Below is a small trained network, with its code and all its weights. Each question gives an input and a class and asks what happens when units are switched off, that is, made to give their printed mean instead of their output.

import numpy as np


def w(rows, s, z=0):
    codes = np.array(rows[::2]) - 128.0
    scale = np.full(codes.shape[1], s)
    scale[-1] = z or s
    return codes * scale


def norm(h):
    return h / np.sqrt((h * h).mean(-1, keepdims=True) + 1e-5)


def f(y):
    return np.maximum(y, 0)


def log_softmax(a):
    a = a - a.max(-1, keepdims=True)
    return a - np.log(np.exp(a).sum(-1, keepdims=True))


def net(x, mask):
    res = np.array(x, float).reshape(1, 6) / 4 @ E
    u = 0
    for l in range(2):
        y = f(norm(res) @ A[l][:, :-1].T + A[l][:, -1])
        res = res + np.where(mask[u : u + 7], y, B[l][:, -1]) @ B[l][:, :-1]
        u += 7
    return log_softmax(norm(res)[-1] @ U[:, :-1].T + U[:, -1])


A, B = {}, {}
E = w([
[153,159,118,219,143],'x0',
[128,129,129,129,126],'x1',
[126,119,121,130,132],'x2',
[134,81,255,179,188],'x3',
[129,133,130,126,124],'x4',
[42,150,114,123,141],'x5',
],0.0061)
A[0] = w([
[46,155,113,158,100,68],'0.n0',
[89,108,155,107,153,82],'0.n1',
[254,155,126,125,186,77],'0.n2',
[144,111,53,136,56,20],'0.n3',
[231,62,97,127,37,71],'0.n4',
[183,175,93,221,145,1],'0.n5',
[163,61,124,85,62,46],'0.n6',
],0.0098,0.0051)
B[0] = w([
[40,115,101,134,109,201],'0.n0',
[182,121,68,145,118,187],'0.n1',
[2,150,131,165,70,229],'0.n2',
[212,89,138,144,78,227],'0.n3',
[22,170,45,71,85,253],'0.n4',
[153,192,78,194,222,239],'0.n5',
[54,176,116,91,173,193],'0.n6',
],0.0096,0.0034)
A[1] = w([
[200,170,23,100,62,8],'1.n0',
[169,184,81,159,205,38],'1.n1',
[59,123,189,178,122,231],'1.n2',
[140,163,134,42,187,41],'1.n3',
[154,142,112,32,144,215],'1.n4',
[152,133,131,1,199,92],'1.n5',
[213,110,181,123,161,252],'1.n6',
],0.011,0.0036)
B[1] = w([
[237,17,254,97,142,224],'1.n0',
[72,194,179,237,151,178],'1.n1',
[182,115,89,9,84,255],'1.n2',
[68,175,146,230,201,151],'1.n3',
[166,139,131,210,185,203],'1.n4',
[96,249,153,245,198,179],'1.n5',
[189,68,173,200,75,177],'1.n6',
],0.0091,0.0071)
U = w([
[236,53,235,56,70,2],'0',
[55,232,153,192,216,220],'1',
[40,139,45,2,64,16],'2',
],0.0092,0.0007)

Each question gives the input, the list of numbers given to net, and the class t.
The units are the neurons (one row each of A and B). Each row of codes is followed by its name. A weight is (code - 128) times the scale printed after its matrix; where a second scale follows, it is the last column's (A, B and U).
mask holds one flag per neuron, layer by layer. A switched-off neuron (its flag False) gives its mean, the last column of its row in B, instead of its output. The means were averaged over made-up inputs and are rounded, as every weight is.
A unit's drop is (log p(t) with every unit on - log p(t) with that unit switched off) / (log p(t) with every unit on - log p(t) with every unit switched off).
The circuit of an input: a set's keep is (log p(t) with only the set's units on - log p(t) with every unit switched off) / (log p(t) with every unit on - log p(t) with every unit switched off). Starting from the 12 units with the biggest drops (on a tie, the unit counted first), units are removed one at a time, each time the one whose removal leaves the highest keep (on an exact tie, the one counted first), for as long as the keep stays at least 0.8.
circuit, biggest first: the units of the circuit, biggest drop first
unit that matters most: the unit with the biggest drop
top k neurons: the k neurons with the biggest drops, biggest first
top k neurons in layer l: the k neurons of layer l with the biggest drops, biggest first
drop of u: that unit's drop, to one decimal
input [8,-3,3,-8,-4,6], class 0: circuit, biggest first	(1.n0, 0.n3)
input [-8,4,-6,-6,3,1], class 1: top 2 neurons	(1.n5, 0.n6)
input [4,-7,-1,1,2,-5], class 2: unit that matters most	0.n2
input [3,2,-6,-2,-1,-5], class 2: top 2 neurons	(0.n2, 0.n4)
input [7,-5,5,-7,-5,8], class 2: top 2 neurons in layer 1	(1.n5, 1.n4)
input [-8,6,4,7,6,-7], class 1: top 3 neurons	(1.n5, 0.n6, 0.n3)
input [-6,0,7,-6,-5,-2], class 0: top 4 neurons	(1.n0, 0.n3, 1.n1, 0.n5)
input [-4,-5,-3,-1,3,-5], class 2: top 2 neurons	(0.n4, 0.n2)
input [-5,1,-4,-4,5,-7], class 2: top 2 neurons in layer 0	(0.n4, 0.n6)
input [6,8,7,-6,-6,-5], class 0: top 3 neurons	(0.n3, 1.n0, 1.n5)
input [-1,-8,2,-5,6,5], class 0: top 2 neurons	(1.n0, 0.n2)
input [-4,0,-6,-3,3,2], class 1: top 2 neurons in layer 0	(0.n2, 0.n1)
input [-5,-7,7,-1,8,4], class 1: drop of 0.n2	1.6
input [-8,1,-6,5,8,0], class 1: unit that matters most	1.n5
input [2,6,0,2,6,4], class 2: drop of 1.n0	0.2
input [3,3,8,-2,7,6], class 2: drop of 0.n2	0.0
